Every row comes from one small tree of marks. Brackets hold a mark, then the marks that hang from it, in the order of their numbers. Every link used is in the known rows. Which tree was each row made from?
Known rows:
(z350 (z99 (z295 (z78 z688))) z881): -99, -363, -40, 137, 97, -182, -2, 190, -103, 38, 232, 62, 120, 183, -63, 201, -134, 41, -145, 226, 225, -30, -30, 49, -172, -38, -65, 94, 44, 58, 227, 82, 45, -62, -32, 172, 268, -91, 183, -264, 153, 87, 144, 56, 3, 170, 81, -162, -263, -106, -35, 53
(z301 (z881 (z295 (z688 (z658 z99))))): 62, -52, -22, 33, 60, 0, 45, -196, 23, -26, 6, 70, -67, 154, 74, -47, -61, -86, -95, 17, -35, 219, 4, -21, -244, -56, 13, -24, -48, 52, 41, -77, 52, -197, 25, -35, 3, -146, 9, 26, 12, -117, 80, 87, 45, -80, 98, 24, 81, 9, -70, 29
(z301 (z881 z350 (z688 (z295 z78) (z658 z168)))): 32, -69, 59, 13, 32, -126, 160, -125, -252, 8, -65, -35, 188, 46, 190, -44, -130, -72, 122, -3, -125, 199, 85, 22, 1, -106, 11, 34, -98, 51, 12, -98, 105, 21, 3, 6, -91, -145, 8, 203, 92, -266, 156, 0, -170, 15, 16, 75, -22, -6, -76, -192
(z688 (z295 (z78 z815)) (z658 z99)): 310, -45, -78, -4, -115, 25, -54, 315, -324, -174, 108, -125, -6, 32, 178, 284, 162, -30, -61, 256, 102, 248, 606, 146, 567, -40, 9, 59, -334, 43, -318, -162, -238, -153, -67, -4, -136, -3, -75, -65, -24, -123, 99, 135, -106, -11, 5, 162, 394, 41, 78, -157
(z815 (z658 z168 z834 (z881 z350 (z688 z295)))): -59, 234, 143, -11, -3, 148, -10, -194, -90, 33, -196, -49, 147, -156, 109, -93, -59, 60, 281, -144, -285, -79, -5, -6, -318, -35, -2, -27, -3, -112, -290, 44, 6, 98, -11, -65, -80, -28, -8, 430, -39, -23, -20, -74, -122, -54, -46, 120, -173, 63, 35, -69
(z688 z295 (z658 z168 (z834 z301) (z881 z350))): 48, 143, 0, -68, 93, 331, -24, -11, -1, -97, -108, -64, 131, 0, 99, -95, -4, 124, 280, -215, -74, -128, 12, 78, -19, -85, 60, -76, -55, -42, -250, 138, 25, 194, 25, -178, -25, 299, 47, 352, -63, 7, -3, -92, -314, -57, -152, 76, -217, -1, 53, -73
(z834 (z301 z881) z350): -120, -84, -158, -101, 64, -446, 151, 93, 496, -107, -133, 159, -329, 295, -100, -540, -6, -159, -171, -46, 71, -388, -504, -73, -324, 34, -84, 71, 432, 75, 99, 99, 185, 323, 59, -79, 210, 318, 47, -476, 93, -127, 80, -139, -191, 35, -101, -109, -143, -98, -145, 236
(z168 (z78 (z658 z301) (z815 z688)) z834): -109, 75, -143, -84, -139, 255, -160, 198, 17, 99, -89, -144, -285, -205, -237, -152, 262, -118, -108, 106, 44, 61, -86, -52, 542, 234, 192, -46, 158, -21, 28, -288, -143, 99, -51, 152, -207, -18, -245, -283, -72, -20, -174, -50, 75, -64, 7, 132, 248, 66, 113, -244
(z881 z295 (z350 (z78 z658 z815) (z301 z834))): 172, 1, 238, 111, 217, -427, 88, -368, 169, 262, -37, 20, 156, 85, 33, 243, -146, 83, 360, -233, -156, 145, -198, -97, -74, -101, 87, -37, -160, -148, 387, -34, 67, -209, 69, -75, 67, -250, 10, 367, -41, -202, -114, 147, 43, -25, 59, -176, -539, -39, -4, 349
(z815 (z658 z99 z168 (z301 z881) z834) z688): -98, 244, 230, -190, -2, 476, -313, -371, -87, -25, -383, 53, 99, -287, -107, -260, 167, 185, 306, -79, -248, -135, -173, -82, -523, 33, -26, -231, 94, -52, -128, 211, -38, 226, -6, 0, 32, -215, 54, -53, -102, 653, -166, -130, 43, -108, -79, -4, 370, 83, 61, 138
(z350 (z301 z834) z881): -8, -212, 156, 9, 141, -274, 201, -234, 360, 61, -233, 105, 20, 217, -317, -195, -175, 177, 111, -130, 78, -235, -323, -107, -342, -74, 5, -2, 244, 60, 776, 208, 121, -92, 34, 89, 366, 219, 151, -365, 74, 163, -76, -118, -256, 128, -221, -253, -477, -87, -30, 354
(z78 (z295 (z688 (z658 z834)))): 46, 79, -111, -10, -127, -117, 71, 331, 135, -37, -18, -76, -10, -40, 45, -38, -12, -5, -189, 113, 114, 64, 375, 166, 408, -39, -5, 56, -53, -48, -110, -3, -121, -1, -34, -150, -115, 398, 85, 108, -22, -194, -1, 86, -2, 13, -59, 175, 224, 37, 42, -190
(z99 (z295 (z78 z815) (z688 (z658 z834 z881)))): 48, -44, -99, -23, 4, 168, -82, 270, -247, 11, 110, -13, 15, 172, 23, 290, -6, 146, -16, 106, 210, 154, 333, 122, -11, -71, -36, 15, -224, 57, -266, 1, -171, -103, -78, 115, -181, 193, -139, -128, 16, 367, 24, 94, 280, 9, 128, 116, 210, 16, -18, -276
(z301 (z834 (z168 z658)) (z881 z295 z350 z688)): -219, 74, -3, 134, 158, -619, 207, -594, 241, 265, -285, 53, 11, 144, 72, -184, -182, -203, 44, -415, -126, 121, -760, -144, -194, -138, 76, -16, 160, 14, 439, -109, 355, -105, 183, -143, 86, -372, 50, 176, 42, -175, -69, -34, -124, 34, -27, -111, -479, -56, -148, 219
(z350 (z78 z688) z99 z301): -43, -244, 90, 150, 64, -106, 81, 59, 131, 66, 164, 67, 100, 54, -100, 108, -43, 68, -8, -1, 21, -309, -110, -66, -63, -28, -31, 57, -5, -22, 525, 70, 88, 94, 20, 91, 216, 13, 230, 85, 80, 15, 32, 99, 69, 130, 2, -293, -174, -105, -126, 240
(z881 (z350 (z78 (z658 (z99 z295)) z688 z815))): 92, -46, 109, 57, 73, -127, -197, 164, -251, 119, 331, -28, 53, -78, 34, 356, 99, -34, 263, 133, 74, 200, 3, 16, 166, 42, 52, 50, -332, -127, 29, 69, -113, 12, -67, 120, -18, -439, -86, 197, -32, -24, 18, 135, 180, -26, 304, 44, -45, -30, 115, 204
(z881 (z295 z78 (z688 z658)) (z350 (z301 z834))): 214, 21, 72, 44, 190, -386, 282, -502, 12, 121, -83, -3, 323, 302, 121, 337, -328, 131, 155, -177, 63, 425, 115, 69, 76, -247, -13, -72, -78, -6, 339, -178, 59, -616, 86, -262, 86, 9, -10, 135, 46, -127, -53, 151, -76, 63, -55, -138, -226, -72, -101, 43
(z78 z295 z658 z815): 72, 59, -103, -4, -123, -388, -94, 469, 88, 61, 163, -101, -62, -217, 18, -45, 147, -112, -151, 192, -6, 81, 342, 73, 646, 157, 50, 121, -105, -124, -313, 26, -191, 177, -60, 62, -187, 53, -76, -70, -86, -230, 37, -20, 89, 5, 28, 191, 192, 73, 145, -167
(z301 z834 (z881 (z688 (z295 z78)))): -17, -172, 79, 84, -49, -499, 195, -73, 34, -24, -165, 78, 85, 81, 98, -84, -222, -78, -129, -121, -47, -50, -154, -7, -40, -107, -25, 64, -13, 111, -1, -84, 101, -26, 35, 10, 74, -59, 92, -156, 143, -160, 57, 86, -208, 85, -92, 24, -13, -13, -114, -107
(z301 (z881 (z350 z99) (z688 z658))): 113, -120, 143, 36, 55, -149, 139, -340, -23, 93, 25, 65, 45, 51, 79, -66, -23, -225, -28, 35, -95, 77, -198, -72, -325, -109, -61, 50, 35, 38, 513, 26, 250, -34, 59, 11, -40, -293, 23, 355, 36, -240, 56, -40, -91, -51, 108, -236, -326, -66, -96, 232
(z350 z99 (z301 (z881 (z295 z78)))): -54, -265, 43, 135, 155, -228, 151, -435, 112, 42, -45, 112, 142, 278, -10, 77, -216, 13, -65, -68, -58, -49, -216, -108, -464, -123, -59, -26, 139, 61, 369, -1, 227, -238, 108, 1, 272, -83, 204, -97, 96, -114, 37, 19, 28, 55, -88, -319, -353, -97, -194, 133
(z658 z99 z301 z834 (z881 (z295 z78) z688)): -180, 124, 194, 18, -35, 721, -116, -654, -226, -108, -121, 159, 56, -80, 129, 382, -190, -53, 180, -221, -268, 34, -231, -189, -901, 36, -80, -182, -59, 30, -403, -19, 147, -250, 99, -73, -3, -292, -109, 361, 6, -59, -113, -73, 403, -86, -16, 17, 48, 51, -97, 15
(z350 (z78 (z815 (z688 z658)))): 232, -82, 78, 24, -67, -208, -37, 531, 1, 102, 68, -73, -146, -43, -35, -15, 192, 30, 3, 148, -12, -177, 264, 9, 235, 92, 58, 95, -133, -35, 100, -154, -138, 325, -101, 194, -171, 36, -18, -21, -21, 172, 2, 120, 90, 20, 165, -42, 439, 19, -1, 50
(z350 (z99 z295) z301): 18, -331, -1, 121, 101, -236, 101, -15, 184, 1, 133, 14, -100, 200, -117, 29, -113, 108, -91, -10, 221, -334, -303, -7, -344, -101, -74, 106, 92, 68, 364, 211, 91, -47, 11, 80, 385, 55, 287, -152, 46, 110, -25, 90, -186, 47, -8, -293, -583, -118, 8, 329
(z168 (z658 z99 (z834 z350) z881)): -356, 97, -193, -83, 42, 391, -145, -268, 131, -186, -147, 43, -318, 40, -171, -114, 181, 17, 46, -107, 74, -241, -556, -73, -272, 47, 1, -88, 204, 33, -187, 168, 90, 156, 101, -73, 35, 161, 27, -132, -30, -164, -98, -121, 11, -135, -48, -34, -142, -24, 9, 198
(z881 (z688 (z658 (z834 z301)))): 118, 58, 25, -67, -102, -42, 190, 110, 186, 38, -160, 16, -350, 56, 45, -306, 51, -181, -72, -43, -55, -149, -64, -17, -69, -31, -12, 84, 83, 28, 96, -48, -3, 263, 21, -99, -135, 140, -28, 245, 12, -195, -2, -5, -164, -6, -22, 26, -64, 13, -39, 133
(z295 (z78 (z658 z301)) z688): -130, 42, -101, -95, -42, 49, 119, 17, -89, -45, 163, -1, 27, 26, -30, 67, 8, 182, -127, 72, 120, 284, 292, 66, 262, 9, -84, -43, 41, 42, -49, -31, -73, -180, -47, -39, -168, 250, -110, -258, 55, -87, 73, 13, 268, -17, 30, 47, 47, 28, 20, -293
(z815 (z688 (z658 z834 (z881 (z295 z78))))): 167, 63, 88, -10, -42, 162, -32, 67, -89, 54, -85, -51, 127, -64, 26, 146, -11, 58, 51, -34, -81, -20, 212, 25, -72, 55, -10, -71, 10, -8, -325, -187, -52, 32, -1, -31, -144, 35, -23, 90, -64, 164, -60, 5, 54, 22, 11, -28, 462, 45, -9, -190
(z815 (z688 (z658 z301 z881))): 168, 4, 119, -97, -71, 338, -51, 63, 14, -19, 48, -54, 74, -243, -142, -21, 107, 92, -26, -39, -24, -205, 68, -34, -176, 138, -73, -71, 93, 50, -43, 15, 6, 195, -44, 135, -106, 98, -76, -97, -109, 457, -80, -134, 12, -7, -6, -138, 467, 38, 85, -65
(z658 z834 (z881 z350 (z688 z295))): -3, -21, 182, 74, -48, 43, 68, -229, 2, -27, -146, 1, 109, -12, 90, 192, -196, -91, 146, -140, -106, -120, -191, -22, -357, -19, -16, 16, -28, -24, -154, -43, 131, -65, 31, -74, -7, 37, 17, 380, 33, -330, -61, -71, -57, -32, -58, 70, -114, -25, -29, -87
(z295 z78 (z688 (z658 z99 (z834 z168 z350)))): -65, 263, -198, -129, -50, 206, 54, 136, -90, -130, -57, 64, -58, 199, 54, 34, 153, 67, -20, 98, 216, 192, 263, 93, 349, -94, -101, -18, 36, 54, 22, -23, -34, -233, 11, -294, -82, 272, -71, -98, 25, 62, 51, -11, 189, 49, -40, 70, 124, -16, -111, -39
(z78 z295 (z658 z881) z688 z815): 8, 93, -73, 3, -119, -59, -268, 436, -57, 94, 300, -47, 277, -418, -11, 172, 112, -158, -96, 142, -77, 100, 378, 44, 636, 272, 34, 55, -206, -148, -573, 42, -197, 218, -49, 181, -264, -103, -233, -26, -109, 79, 79, -146, 299, 106, 33, 238, 654, 83, 95, -410
(z658 (z99 z295) (z168 z78) z301 z881): -447, 49, -126, -31, 50, 828, -262, -85, -377, -173, 192, 44, -101, -110, -184, -94, -43, 161, 77, -181, 33, -266, -398, -145, -511, 84, 52, -144, 105, 86, -223, 334, 84, 129, -14, 237, 307, -166, 17, -131, -49, 475, -108, -99, 79, -176, 81, 14, -260, 40, 113, 50
(z78 z295 (z658 z99 (z881 z350)) (z815 z688)): 95, 99, 73, -37, -24, 59, -396, 85, -250, 3, 313, -35, 388, -438, -16, 464, 144, -74, 217, 121, -37, 173, 251, 14, 329, 290, 1, -11, -292, -161, -575, 102, -118, -56, -30, 88, -76, -393, -247, 49, -127, 117, -18, -167, 229, 2, 113, 96, 675, 25, 184, -164
(z350 (z301 (z834 z168)) (z881 z688)): -108, -107, 145, 47, 88, -281, 282, -203, 346, 171, -251, 152, 43, 146, -253, -219, -174, 38, 116, -228, 11, -231, -409, -189, -305, -30, -33, 73, 238, 79, 837, 140, 229, -75, 61, 66, 322, 33, 60, -181, 105, 249, -10, -208, -123, 245, -221, -216, -441, -86, -126, 305
(z688 z295 (z658 z99 (z881 z350))): 250, -15, 56, 15, -1, 317, -31, -50, -220, -190, 211, -99, 160, -83, 73, 300, 62, -3, 124, 23, 49, 105, 210, 58, 19, -21, -29, -7, -211, 10, -137, 55, -3, -203, -24, -41, 20, -48, -43, 261, -94, -139, 37, -7, -242, -87, 18, -6, -15, -5, 155, 44
(z688 (z295 z78) z658): 248, -98, -103, 27, -122, -176, 205, 425, -113, -113, 90, -181, -28, 77, 122, 49, 41, 35, -190, 169, 121, 112, 518, 173, 535, -85, -23, 93, -87, 61, -149, -191, -149, -30, -74, -49, -109, 303, 73, -66, 6, -278, 121, 158, -275, 33, -51, 85, 104, 33, 81, -230

Which tree is each row?
-70, -165, 40, 34, 109, -428, 162, -298, 193, 32, 3, 153, -65, 220, 44, -181, -128, -248, -50, -96, -37, -141, -474, -101, -475, -45, -59, 72, 184, 38, 359, 58, 294, 61, 97, -53, 190, -137, 28, 42, 136, -240, 69, -100, -145, 15, 16, -221, -326, -138, -164, 262 | (z834 (z301 (z881 (z350 z99) z688)))
-73, -293, -14, 207, 59, -223, 59, 376, 53, -5, 342, 12, -232, 144, 2, 44, -17, 104, -128, 49, 156, -372, -202, 3, -332, -74, -38, 153, -24, 16, 257, 142, 81, 179, -52, 121, 245, 14, 324, 102, 74, -81, 46, 275, -37, -19, 229, -247, -660, -80, 17, 360 | (z350 z78 (z99 z295))
-304, 29, 8, -30, 89, 134, -26, -122, 248, -34, -317, 194, -179, 105, 12, -389, -60, 5, 89, -13, -121, -419, -468, -74, -406, -24, 1, 32, 288, 3, 115, 177, 201, 310, 74, -114, 137, 91, 236, 149, 128, -177, 32, -132, -43, 21, -96, -64, -542, -59, -179, 244 | (z658 z168 (z834 (z350 z99 (z881 z688))))
258, -55, 29, -8, -146, 66, 38, 224, 42, -42, 3, -142, 100, -189, 77, 27, 33, -60, -187, 85, 29, 34, 270, 122, 450, -19, -17, 1, -96, 19, -94, -127, -127, 123, -49, -6, -144, 139, 46, 60, -67, 13, 27, 67, -168, 51, -104, 127, 415, 48, 91, -196 | (z78 (z688 z295 (z658 z301)))
-140, 42, -182, -130, 119, 248, 99, -60, 276, -74, -192, 43, -163, 178, -111, -390, 51, 115, 83, -51, 76, -61, -160, 1, -49, -23, 50, -1, 167, 85, 229, 5, 42, 63, 7, -49, -38, 370, -36, -249, 63, 46, 76, -78, -73, 60, -110, 24, -168, -36, -149, -47 | (z295 (z688 (z658 (z168 (z834 (z350 (z301 z881)))))))
-164, 187, -1, -102, -98, 446, -185, -122, 3, -124, 50, 30, 98, -310, -18, 180, 72, 82, 27, 29, 35, 211, 150, 60, 179, 51, -58, -116, -146, -90, -307, 232, -96, -135, 4, -195, -72, 92, 2, 187, -75, -139, -70, -3, 273, -99, -58, 191, 125, 69, 163, -106 | (z78 (z295 z688) (z658 z99 z301 z834))
-117, -2, 18, 50, 33, 238, 45, -304, 140, -50, 50, 64, 44, 34, 17, 115, -228, 70, -107, -201, -92, -56, -138, -85, -580, 57, -49, -96, 107, 37, -180, -54, 133, -172, 26, 16, 13, 138, -53, -9, -1, 61, -40, -55, 270, -56, -8, -24, 20, 20, -68, -139 | (z658 z301 (z881 (z295 z688)))
-164, 45, -320, 82, -211, -204, -125, 551, 20, 65, -32, -167, -189, -85, -71, -78, 57, -367, -315, 215, 104, 51, 120, 58, 881, 195, 252, 100, 66, -79, -130, -373, -195, 67, -38, 116, -83, 70, -153, -268, 7, -306, -85, 24, 9, 108, -57, 345, 464, 36, -13, -378 | (z168 (z78 z295 z688 z815) z834)
-42, 109, -98, -87, -56, -116, -34, 174, -117, 48, -31, 8, -29, 123, 36, 111, 92, 102, -36, 174, 95, 324, 418, 117, 530, -11, 23, -3, -113, -33, -182, -113, -208, -137, -47, -56, -314, 213, -164, -184, 49, -85, 27, 34, 355, -18, 43, 197, 236, 36, -48, -355 | (z295 (z78 (z658 z834) z815) z688)
-4, 74, 94, 51, -29, -196, 180, -290, 8, 112, -23, 47, -9, -84, 187, 71, -199, -73, -61, -185, -206, 202, -89, -72, -80, -16, -38, -17, -4, 5, -200, -183, 51, -137, 66, -115, -116, -278, -60, 229, 33, -330, -2, 113, 93, 5, 36, 10, -223, 66, -25, -30 | (z881 (z295 (z78 (z658 (z301 z834)))) z688)
-192, 202, -156, -6, -73, 392, -193, 203, -358, -90, 131, -74, 140, -259, -61, -136, 103, 14, -15, 37, -120, -29, 202, 1, 305, 105, 68, -52, 0, -62, -430, 28, -155, 99, -55, 119, 84, -174, -58, -20, -76, 239, 55, -26, -128, -53, 6, 192, 320, 99, 115, -215 | (z815 (z658 z99 (z168 (z78 (z688 z295))) z881))
-95, 55, 3, -121, 21, -57, 37, 0, 280, 43, -133, 73, -230, 49, -137, -408, 137, -18, 27, -80, -33, -90, -253, -49, -91, 3, 11, -39, 204, -27, 113, 194, 29, 284, 33, -83, -43, 191, 23, -65, -32, -127, -15, -106, -77, -81, -61, -13, -317, 6, 41, 111 | (z78 (z658 (z834 (z301 z881))))
-265, 31, -121, -26, -4, 369, -35, -289, -128, 11, 83, 61, -56, -61, -135, -73, -5, -77, -171, -2, -27, 307, -157, -114, 51, 33, 45, -146, 103, 26, 76, -26, 67, -207, 38, 21, 42, -231, -72, 0, -24, -170, -18, 40, 198, -211, 92, 60, -21, 57, 57, -116 | (z168 (z78 (z658 z99 (z301 (z881 (z295 z688))))))
31, -51, -64, 47, 169, -126, 16, -9, -108, 13, 222, -41, 50, 156, 134, 44, -68, 127, 39, 28, 188, 47, -46, 140, 4, -167, 6, 59, -69, -2, 193, 139, 62, -98, -14, -84, 109, -51, 167, 214, 27, 30, 35, 119, -162, -56, 167, -121, -565, -88, 25, 161 | (z881 (z350 (z99 (z295 (z688 (z658 z168))))))
129, 96, 7, -94, -35, 139, -138, 268, -151, -82, 24, -72, -101, -151, -6, -211, 180, 94, 93, 59, 10, -155, 140, 51, 236, 108, 67, 9, -22, 17, -186, 25, -125, 247, -55, 23, 8, -122, 54, -102, -61, 292, -10, -25, -215, -15, 65, 23, 388, 30, 84, 71 | (z815 (z688 (z658 z99 z168)))
34, 111, -61, -65, -45, 716, -121, -3, -77, -268, -72, -150, -188, -168, 103, -80, 180, 104, 148, -45, -17, -4, 67, 60, 100, 2, 115, -64, -144, 48, -227, -14, -105, 37, -40, -92, -63, 102, 29, 121, -78, -88, -27, 37, -285, -72, -129, 177, -196, 69, 140, 9 | (z688 z295 (z658 z99 (z168 z834) z301))
-71, -380, -3, 139, 121, -184, 38, 136, 131, 12, 173, 58, -125, 204, -129, -20, -86, 61, -141, 149, 206, -233, -255, -4, -455, -47, -45, 124, 136, 62, 401, 202, 122, 18, -32, 168, 340, 4, 269, -173, 102, 10, 77, 44, -150, 48, 82, -239, -658, -106, 36, 308 | (z350 (z99 z295) z881)
51, 137, 25, -72, -98, 45, -134, 50, -224, 64, 38, -23, 230, -123, -5, 177, 81, -10, -50, 121, -118, 152, 404, -8, 73, 88, -76, -72, -23, -43, -223, -110, -165, -9, -57, 185, -241, -32, -294, -277, -50, 454, -2, -113, 356, 83, -11, 53, 632, 74, -40, -271 | (z295 (z78 z688 (z815 (z658 z301 z881))))
252, 70, 76, -26, -155, 3, -245, 71, -108, -36, -51, -89, 150, -258, 108, 218, 147, -114, -57, 206, -82, 155, 359, 79, 358, 54, -22, -24, -258, -80, -359, -128, -274, -37, -69, 62, -127, -219, -133, -79, -93, 267, -9, 48, 56, 18, -58, 225, 743, 80, 99, -122 | (z78 (z688 z295) (z815 (z658 z99 z301)))
256, -23, -28, -54, -104, -318, -22, 407, -173, 46, 6, -100, -22, 49, 32, 68, 130, -8, -95, 230, 76, 73, 471, 95, 487, 71, 16, 64, -59, 26, -132, -248, -198, 70, -76, 109, -203, 50, -130, -346, 3, 199, 9, 15, 54, 77, 56, 33, 660, 19, -22, -210 | (z295 (z78 (z815 (z688 z658))))
119, 291, 61, -74, -69, -324, -24, 18, 206, 141, -223, -23, -71, -65, -39, -252, 188, 21, -48, -82, -86, -60, 35, -46, 110, -39, -31, -27, 117, -53, 302, 45, -56, 36, -19, -3, -91, 49, -120, -179, -140, 550, -167, -94, 52, 12, -114, -51, -53, 69, 30, 217 | (z78 (z815 (z658 (z301 (z834 z168)))))
158, 33, -79, 53, 6, -50, 85, -9, 26, -47, 94, -18, -158, 137, 154, 55, -52, -49, -138, 46, 34, 216, 191, 62, 67, -40, 28, 32, -94, 12, -124, -182, -66, -260, 1, -139, -25, -50, 6, 131, -11, -236, 54, 173, -16, -67, 113, 80, 52, 21, -7, 32 | (z881 (z295 (z688 (z658 z99))))
